Each row has a class, written as a number after it.
[ 402  -11  256 -172  187  426 -153  -88 -126  110   43  195 -225  221
 -190  492  183  254 -337 -199 -371 -325  267   45  293 -198  -23  223
  174   32  113   96   -1   54 -333] -> 7
[-153 -309 -277 -190 -139  118  144 -102  -10 -624   11 -167   68 -272
 -106 -248   71  -99   89  -87  -22  -44 -418  507 -266   -8  364 -151
 -205  -11 -323  146    5 -188   72] -> 8
[-375  148  129 -318  286  518  -24  387  219 -240  110 -132 -113 -118
  -99  193  -97 -279   46 -129  -53   71  644 -386    8  258  -63  136
  127 -368  -11  349  -56  140  252] -> 7
[-355  -86  -98  -98  443  356  100 -183 -116 -274  205 -203 -322 -264
  171  -17 -116 -261   21   10  178   73  669 -288 -176  161   38   23
  293 -237 -212  291  -75  222  153] -> 7
[ -64  -16  -24 -465  -28  444  558 -351 -304 -209  -52  -96  151   87
  180    9  402 -197  -42  513   98 -226  100  383 -252 -169  267 -146
  -16  211  -59   63  215 -185 -411] -> 3
[-152  141  -13 -133  164   52 -174   47  -80  171  212  197 -339  195
 -200  659  115  537 -186   24 -160  -62 -321  -40  136  -93  -92  -77
  224  155  103 -176  -22  136 -221] -> 2
[-203  -20   -5 -237  381  111 -144  445  115  -96   73  -52  -96  -86
   33 -126  -75   18  161  -58  128  181  522 -267   34  283  -88  -42
    8 -282 -165  178 -111   93  424] -> 1
[ -15  134  -20 -169  342 -564  166   52  175  144 -434 -203 -302  311
  223  227 -120   45  -52  464   14  138  361 -187   23 -105   58  178
 -228 -330   54   28   40  309   28] -> 9
[  -8  147  224 -243  131  767  -52 -243 -109  -45 -262  254 -232  272
 -128  291  378  159 -362 -284 -506 -219 -179 -239  297  -76 -156  258
  186  -65  274   -3  -86  119 -521] -> 5
[ 102  234  192 -302  403 -329  179  -98   85  221 -456 -192 -248  160
  245  300 -158    2   11  345 -262   45  601 -135  148 -105   83  204
 -271 -337  134   88  -34  313  -11] -> 3
[-460  244   79 -348  257  646  -50  233  144 -304  134  -81  -78  -30
 -185   30   83  -46  227 -143   99  160  541 -492   38  343   67   82
  -29 -284  -15 -269 -114  120  238] -> 4
[ -44    5   -4 -289  430  416 -156   38  106 -357  150  -79 -154  -40
    6 -139   91   68  213   52 -104  -83  510 -182  -72   94  -61  123
   44 -260 -109  122 -191  167  242] -> 8
[ 334  -73  147 -355  299  537 -107  221  -87 -153   81 -208    1 -183
   27 -254  154   80  231  111  -50  283  853 -324  -94   88 -277  121
   18 -433  -76  209 -182   66  281] -> 1
[ -53  123   53  -59  544  322 -139 -371 -102   91 -194  203 -396  327
 -269  310  107  355  -90 -236 -259  -37 -106  -68  386  -91  207  193
  340  334   24  -85 -113  139 -337] -> 0
[ 185 -197 -387 -179  136  410  -17  254   33 -464  100  -49  320 -226
  -81 -180   -3   95  354  324  213  -34  303  359 -254  133  400 -108
 -382  -18 -270  190   47 -182  231] -> 5
[  84  -55  315 -240  259  294 -182   18 -167  132  -89  159 -223  143
   26  572  429  336 -237   30 -420   16  -67 -213  115 -217 -218   84
  141  -11  333  154  171   65 -239] -> 3
[-244  372   97 -264  249   95  671  150  119  197 -519  -93 -106   -5
  301  185 -506 -216   33  749  -47   68  671 -263  191  -55  178  209
 -178 -281  111   32  -27  404   69] -> 6
[ 292  274  341 -344  355  474 -319  358 -172  140   69  217   28  250
  -71  487  390  523 -185  191 -309 -277  167 -163  202 -266 -226   30
 -123  156  413  143  133  -83    2] -> 7
[  88   77  114  -38   45  728 -459   -5 -176   -3   24  323 -288  145
 -156  182  419  651 -275 -139 -369  -20 -376 -202  389  -32 -121   91
   54    6  296 -119  198   93 -309] -> 5
[-134 -122   10 -350  264  293 -184  374  137 -273  298 -185  -97   51
 -167  -16   44  -23   90  -12  272  128  464 -233 -130  212   41  -54
  112 -321 -236   85   10   62  184] -> 8
[-175  155   89 -200  356 -191  260 -267  -62   55 -201 -215 -237    7
  262  243 -358 -269  123  384 -143   61  677 -317   18   67  322   -1
 -385 -244   92  -94   72  501 -290] -> 3
[-173  276   24 -273  209  -51  379  -37  231   20 -129 -196 -186  -91
   -3  421 -371  -73   49  168  -39  -50  811 -381   21   24  158  272
   17 -431  -24 -112 -107  397  -68] -> 2
[-164  129  -64 -250  264  320  345  246   64   79 -280 -200 -106 -158
  113   85 -442  -93  101  323  140  287  714 -270   97  149  207  133
 -327 -487  -16 -100  -33  212  203] -> 5
[  58  -80  135 -218  214  302  -95  392  128 -173  119 -110   58 -294
    1 -176  -64   48  190  -66  -52  195  647 -269  -18  129 -224   44
  -79 -461 -154  381  -87   76  367] -> 8
[ 126 -157   76 -159  200  383  -99  183  -52 -230  150  -72 -145 -222
   24 -158   74 -217   80    3  144   81  557 -122  100  242   34 -142
  170 -208 -176  267  -65   65  281] -> 7
[  57  275  104 -275  281  367    7  104 -163  170  -51   24    8  245
 -181  326  208  466 -153  100 -152  -64  -33  -91  109 -234 -188   41
  135  118  136    7  -10  -93 -105] -> 6
[-429  -63   82 -295   73  737   39  491   86 -340  315   19   20 -302
  146 -118 -134 -447   31   76  -87  174  698 -214   14  238 -122  -59
 -359 -398  -35  294   76   68  203] -> 8
[-210   63 -146 -419   14   -6  378    0   -4 -432  106 -155  259  136
 -183 -118  213   91   17  537  235  -85 -238  248 -324 -276  203 -152
   -5  275 -332  284  136 -198 -143] -> 1
[-414   18   60 -230  272  264 -116   96  149 -234  482 -193 -268 -232
 -145   28   72 -169  -39 -218   -2   43  476 -235   98   95   86 -174
  305 -341 -201  200   -4  188  112] -> 4
[ 125  167   41 -314  232  -91  386   54  185  124 -176 -150 -192 -202
  428  387 -426 -281   44  527  -95   65  872 -303    5 -100  219  136
 -387 -573  163   44 -135  386  -65] -> 6
[ 528 -118  176   58   53  168 -599   69 -113  102  229  312 -305   89
 -114  512  130  460 -365  -60 -429  -91 -105  -63  391 -118  -98   49
   18   42  145   83  162   77 -240] -> 10
[-119   41  -51 -379  -49   42  255  -40 -139 -363  -39 -170  172   28
 -152 -238  316   21   85  408  199  107 -519  397 -218 -146  218 -383
   95  279 -305  150  -68 -250   54] -> 6
[-226  198   99 -239  288  -87  279    2  -77  -19 -254 -229 -149  -87
  250  340  -68  -29   41  627  -59  247  481 -234 -104 -104   15   19
 -271 -236  123  105   78  267  157] -> 3
[-118 -175 -150 -353  -92  469  327  130 -108 -390   64    6  251 -212
   41 -114  125 -151  -81  282   33   12 -229  423 -166  -53   56 -190
  -60   82 -348  392   49 -425  137] -> 10
[  41  145  187 -302  230  421 -178  422  -57  252 -118  151   17  213
 -103  121  107  454 -184  -65 -138  105   78 -205  194 -149 -196  183
  -81 -174  159 -125  -17  -21   96] -> 10
[ 148    6  121   78  202  129 -367   20  -18  220  103   84 -148 -141
  -86  203  346  473 -125 -294 -229  275  140 -160  176 -188 -360  158
  340   24  144  131   64 -114  121] -> 0
[-179   -5   46  -79  124 -238 -156   56  267 -140  174 -300 -153 -417
   28  -12  -79 -150   84 -159  -56  457  419 -345 -126   69 -188  100
  297 -229 -119  345   52   15  261] -> 4
[-347  -82  -52 -266  206   54 -182  166   46 -313  232 -122 -110 -181
  -24 -148  -11 -182   85  -90   52   99  135 -177 -167  267    3 -188
  202  -82 -218  -83 -110   90  289] -> 10
[ 108   -9   46 -473  133  362  312  216  -85 -155  -71 -169  365  -40
 -295 -273  152  156  283  221  269   23  304  345 -165  -51  258 -132
   11   77 -314   43  -95 -234  229] -> 5
[-535 -193   38 -260   26  -84  -68  198  285 -611  159 -179 -163 -349
  110 -146  215 -576  146   38   44  347  315 -253 -397  239 -158 -113
  213 -394 -186  257 -215  268  433] -> 3
[ -34  -99 -268 -266  166  538  351 -111  -10 -480  -22 -174  236 -116
 -293 -313   -5  -86  197 -105  161 -115  -83  268 -123  -18  311  -12
  116   87 -431  228 -153 -325   67] -> 4
[-424  440   58 -460  140   22  393  111  262   10 -464  -90  -46  -78
  201  449 -139 -148  -23  638 -115  347  409 -299   44   42  309   41
 -302 -292   82 -313  -48  298   11] -> 0
[-328   99  -95 -264  279 -169  241  419  196  168 -115  -72 -217  110
  216  408 -471 -142   26  541  159  248  571 -210  -30   99  141  147
 -308 -232   53  -99   57  249  144] -> 1
[ -96  153   21 -231  138  393   88  267  144 -175  162  -73  -32 -234
 -171  274 -109  114   56  168  103  235  775 -435  -72  119 -157  171
  213 -155 -122   -7  -21  183  139] -> 8
[  53   29  256 -143  -64  183  -80 -335 -151    3  143  -15 -227  -18
  -75  121  527  186 -349 -368 -383 -143 -133 -112  168 -260 -286  -34
  207 -179  125  -30  -11   37 -263] -> 7
[-486  387  108 -487  293  167  681   32  132  253 -410   15 -152   34
  346  477 -231 -120   15  806 -274  327  256 -267   73 -165   95   69
 -246 -175  181  -67  -32  270 -189] -> 9
[-228   27   -6 -165   46  217   64  234  144 -316  168 -207  -67 -445
  -39   39  -61 -329   16  -20  -23  179  665 -291 -143  148 -144   53
  302 -129  -33  196   22  127  227] -> 0
[ 123   31  281 -132  306  525 -425  129 -129   71  -68  194 -271  239
 -204  329  317  622 -180 -310 -399  -17 -121 -172  281  -26 -104  141
   81 -227  133   88  -28   94  -64] -> 9
[ 112  273  -32 -309  417  144  353  258  187   77 -338 -158   -8   16
    7  439 -352  139   85  392  -82  -87  779 -395   72  -46  103  366
  -85 -267  109  228   54  242  -15] -> 1
[  -8  162  241 -379  135  549 -201  -79 -186   22   95  228 -211  329
 -149  425  316  220 -290  -53 -359  -86 -182  -23  217 -141  -15   65
  -46  155  210 -249  -16  -53 -344] -> 10
[ -97  261   -4 -431  144  212  523  -15   51   98 -504  -78 -168  232
  309  283 -288  -73 -165  899  -41   90  263 -208   29 -166  293  195
 -440 -387  164 -177   36  375 -337] -> 5
[-393   -2  -86 -128  -82   76  185 -120  -48 -495 -152    6  205  -87
 -143   75  152 -248   52  209   21   61 -226  382  -52   74  446 -242
 -231  253 -301  174   93 -200   28] -> 2
[ 385    2 -159 -407 -134  313  352 -129  -34 -175   19 -270  108 -468
  -45 -233  -48 -138   80  222  -48  110   18  528  -22 -137  291 -230
   48  -19 -254  303 -121 -277  -61] -> 5
[ -66  155  126  -60  178  -52  315  306  108  238 -264 -121  -19 -320
  259  117 -446  -41   98  270 -182  136  752 -290  142   12 -108  157
 -190 -410  115  171   17  267  316] -> 6
[-299  -14  -59 -215  257  248 -150  183  172 -324  220  -30 -323 -198
  256  -33   33 -136  155  140  -23   99  499 -350  -98  255  -96   24
  -66 -400   26  116  -74  308  276] -> 7
[-147   41  101 -173  414  170 -195   28   34 -247   56 -287  -62 -113
 -168 -251   27  -92  178 -299  121  148  775 -483  -91  264  -66  141
  369 -197 -209   22 -131  122  329] -> 1
[ -14  100  184  -18  448  229 -418   33   -7  161   45  107 -200  212
 -221  206  169  480  -58 -223 -284  144   67 -150  197 -118 -141  194
  259   26   30  144  -25   21   47] -> 9
[ -80  122  141 -462  332  241  370   94   60  116 -220 -167 -245   68
  302  512  -64  -30   36  635 -109   81  773 -336  -43  -50  103  188
 -211 -557  204   44   95  402 -119] -> 3
[  59  -44  -28 -456  141   76  282   91   31 -322  -92 -101  100  128
 -136  -58  159   -4  184  310  137   10 -137  457  -53  -63  405 -203
 -190  108 -326  344   -1 -304   41] -> 9
[ -38 -123  -61 -433  -49  318  397  191  -40 -426 -115  -93  232 -160
   94  -96  118 -161    3  466  -48   39   31  281 -174 -127   82  -43
 -274   -9 -182  499  206 -276   60] -> 10
[ 167   30  -66 -367  -60  194  173 -295  -98 -404 -103 -181  153 -185
   68 -229  376    2   96  314   74  167  -94  232 -146 -104  314 -180
 -191  -97 -256  195  -18 -215  -52] -> 10
[-210   -8   37 -283  184  430    7  307  117 -177  308 -190 -200 -333
 -112  -46 -287 -333  138 -225   53  194  825 -316  -24  208  -77  109
  224 -351  -77   59 -180  161  252] -> 2
[ 128 -224 -196 -325  -27   -4  356 -141   35 -295  -15 -188   64 -314
  -19 -288   53  -41  169   31  103  115  -12  369 -174 -110  241  -74
   63   44 -355   98  -69 -258   60] -> 4
[  31  277  -32 -378 -112  233  326   45   46 -383 -256  -99  235    7
   19  268  357  147  -45  700  -24   87  -27  191 -114 -279  220   31
 -458   -4   27  356  245 -205  -91] -> 4
[ 143  -65  227 -237  268  -72 -496  -46  -64   11   66   21 -246  167
  -68  197  498  385 -249 -180 -399   33 -325  -63   63 -253 -207  -45
  196   18  126  209   70   -9 -141] -> 7
[-282  191   98 -639  131  429  154  332  143 -209  150 -132  -45  -92
  107   32   13 -217  -98  422   26  -10  534 -215 -174    5   75 -105
  -69 -463   -8  -86 -142  263   51] -> 5
[-584  152   64 -155  332  446  156  372   85 -155 -242 -129   89  -52
 -258 -148 -184 -125  100 -169  208  216  513 -515  -53  211  -67  217
  211 -160  -63   -8  -84  161  355] -> 5
[ -59 -242 -186 -166 -206  571  288  122 -132 -453  -26  107  240 -236
   77 -495  -91  -30   79  261  -28  -17 -415  406  -91   13   84 -146
 -455  -54 -277  271  -27 -268  130] -> 5
[-105  -17  -93 -588  168  348  619 -203  -56 -341   10 -156   97   18
 -113 -202   -4 -266   82  103   37 -342  139  428  -53 -107  438 -119
  124  267 -327  205   35 -239 -315] -> 6
[ -31  124  258  183   99  101 -405  146  -29  260 -224  135   96  166
 -408  273  259  543 -258 -285 -372  316 -336 -195  357 -158 -215   72
  141   59   58   87  134  -30  -35] -> 0
[-309  -54  -38 -294  178  396 -170  230   73 -326  421 -169 -216 -117
 -128  -29   66  -72    8  -57  155  250  429 -247 -146  203  -75  -35
  204 -348 -249   77 -127   96  224] -> 1
[-232  -15 -102 -508  125  114  349  116   47 -508 -147 -168  223 -110
  -11  -45  239   30  111  327  115   29 -186  105 -300 -145  145 -123
 -186   91 -170  215  107 -293  142] -> 8
[-296 -187 -120 -375  315  334 -259  383  187 -292  470  -43 -159 -104
  -96  -17  -80   93  157  -28 -114   87  463  -66 -155  209  -48  -47
 -163 -358 -209  -24  -77  145  217] -> 5
[-621  370  134 -318  249  217  423  156   18   43 -199   28 -213   46
  143  410 -379  114   93  567  -89   51  334 -268   35  121  134   54
 -306 -181   75 -247  -64  467   79] -> 8
[-427 -231 -255 -398  107   29  334 -170  -88 -713   84  -82  114 -118
  143 -357  140 -385  -69  369  186 -153 -392  350 -341 -135  437 -393
 -136  294 -392  245  112 -221 -103] -> 0
